Below are the code and all the weights of a small trained network. Each question names an input and a target symbol and asks about switching units off, where a switched-off unit gives its printed mean instead of its output.

import numpy as np


def w(rows, s, z=0):
    codes = np.array(rows[::2]) - 128.0
    scale = np.full(codes.shape[1], s)
    scale[-1] = z or s
    return codes * scale


def f(y):
    return np.maximum(y, 0)


def softmax(a):
    e = np.exp(a - a.max(-1, keepdims=True))
    return e / e.sum(-1, keepdims=True)


def log_softmax(a):
    a = a - a.max(-1, keepdims=True)
    return a - np.log(np.exp(a).sum(-1, keepdims=True))


def net(x, mask):
    ids = ['αβγθμξσ'.index(c) for c in x.split()]
    T = len(ids)
    res = E[ids] + P[:T]
    r = res
    for j in range(2):
        rows = slice(2 * j, 2 * j + 2)
        q, k, v = (r @ M[0][rows].T for M in (Q, K, V))
        z = softmax(np.where(np.tri(T) > 0, q @ k.T / 2**0.5, -1e9)) @ v
        o = O[0][rows]
        res = res + np.where(mask[j], z, o[:, -1]) @ o[:, :-1]
    y = f(res @ A[0][:, :-1].T + A[0][:, -1])
    res = res + np.where(mask[2:10], y, B[0][:, -1]) @ B[0][:, :-1]
    return log_softmax(res[-1] @ U[:, :-1].T + U[:, -1])


Q, K, V, O, A, B = {}, {}, {}, {}, {}, {}
E = w([
[171,205,158,215,40,114],'α',
[125,172,221,40,71,171],'β',
[76,248,74,62,100,124],'γ',
[60,197,153,133,139,80],'θ',
[122,128,102,176,40,94],'μ',
[195,133,119,203,130,60],'ξ',
[102,133,121,70,147,27],'σ',
],0.015)
P = w([
[119,110,89,143,89,11],'0',
[207,138,90,52,94,29],'1',
[190,106,112,159,86,84],'2',
[157,99,132,92,114,62],'3',
[171,56,157,147,91,82],'4',
[82,108,141,60,132,112],'5',
[115,76,160,29,114,73],'6',
[140,64,142,27,55,94],'7',
[84,11,134,199,78,121],'8',
[17,88,111,69,170,131],'9',
[67,15,113,185,152,102],'10',
[3,39,91,127,207,67],'11',
],0.0067)
Q[0] = w([
[134,134,159,170,225,210],'H1',
[120,115,158,143,187,224],'H1',
[121,174,67,222,152,134],'H2',
[146,171,38,215,134,2],'H2',
],0.0064)
K[0] = w([
[94,115,30,129,250,57],'H1',
[151,144,19,184,81,17],'H1',
[167,241,192,168,46,152],'H2',
[231,2,33,218,130,142],'H2',
],0.0046)
V[0] = w([
[137,101,2,227,236,85],'H1',
[237,134,229,117,56,57],'H1',
[108,87,87,164,35,126],'H2',
[128,108,198,119,83,153],'H2',
],0.0071)
O[0] = w([
[184,166,34,180,40,125,31],'H1',
[42,113,133,204,182,73,254],'H1',
[88,159,154,2,66,147,189],'H2',
[169,102,91,152,117,36,119],'H2',
],0.0073,0.008)
A[0] = w([
[72,152,145,146,139,131,202],'N1',
[102,233,101,125,136,133,50],'N2',
[98,120,172,92,97,118,55],'N3',
[117,115,177,94,169,34,251],'N4',
[158,255,120,156,64,128,179],'N5',
[125,99,114,136,66,113,203],'N6',
[70,181,161,132,174,153,193],'N7',
[95,191,157,186,59,136,90],'N8',
],0.0096,0.003)
B[0] = w([
[145,21,200,130,79,125,185],'N1',
[163,62,180,157,152,72,145],'N2',
[202,110,79,183,105,196,169],'N3',
[83,176,134,209,79,146,250],'N4',
[222,179,123,57,164,94,156],'N5',
[98,221,42,107,172,218,155],'N6',
[212,82,172,143,67,135,184],'N7',
[137,203,114,102,2,82,155],'N8',
],0.0065,0.016)
U = w([
[153,41,150,164,151,162,157],'α',
[155,182,140,147,68,40,181],'β',
[33,149,53,130,142,150,253],'γ',
[253,162,40,221,182,120,72],'θ',
[201,103,109,161,70,65,97],'μ',
[226,92,113,9,146,78,37],'ξ',
[110,228,12,94,83,241,6],'σ',
],0.0063,0.0033)

Each question gives the input, a string of symbols that net reads in full, and the target symbol t.
The units are the heads (2 rows each of Q, K, V and O) and the neurons (one row each of A and B). Each row of codes is followed by its name. A weight is (code - 128) times the scale printed after its matrix; where a second scale follows, it is the last column's (O, A, B and U).
mask holds one flag per unit, heads first, then neurons. A switched-off unit (its flag False) gives its mean, the last column of its rows in O or B, instead of its output. The means were averaged over made-up inputs and are rounded, as every weight is.
A unit's drop is (log p(t) with every unit on - log p(t) with that unit switched off) / (log p(t) with every unit on - log p(t) with every unit switched off).
The circuit of an input: a set's keep is (log p(t) with only the set's units on - log p(t) with every unit switched off) / (log p(t) with every unit on - log p(t) with every unit switched off). Starting from all 10 units, units are removed one at a time, each time the one whose removal leaves the highest keep (on an exact tie, the one counted first), for as long as the keep stays at least 0.8.
circuit, biggest first: the units of the circuit, biggest drop first
k most important neurons: the k neurons with the biggest drops, biggest first
which heads matter: for each layer, one digit per head in row order, 1 if its drop is at least 0.15 and else 0, layers parted by /
drop of u: that unit's drop, to one decimal
input σ β μ μ μ μ σ σ, target α: most important neuron => (N8)
input ξ σ σ β ξ σ ξ σ, target α: circuit, biggest first => (H1; N8; N3)
input ξ μ β ξ μ γ β ξ, target α: 2 most important neurons => (N8; N5)
input θ θ μ σ ξ γ μ β, target α: circuit, biggest first => (H1; N8; N3; H2)
input μ μ μ, target σ: which heads matter => 11
input μ μ ξ γ θ γ γ μ, target σ: which heads matter => 10
input γ β ξ σ γ, target α: which heads matter => 10
input ξ ξ β μ, target α: 2 most important neurons => (N8; N1)
input γ μ θ μ σ γ, target ξ: which heads matter => 10
input β μ θ μ ξ μ μ μ, target γ: drop of N2 => 0.1
input α β ξ, target α: drop of N8 => 0.3
input ξ γ μ θ μ μ α μ, target γ: drop of N6 => 0.3
input γ μ β μ σ μ θ, target α: drop of H1 => 0.3
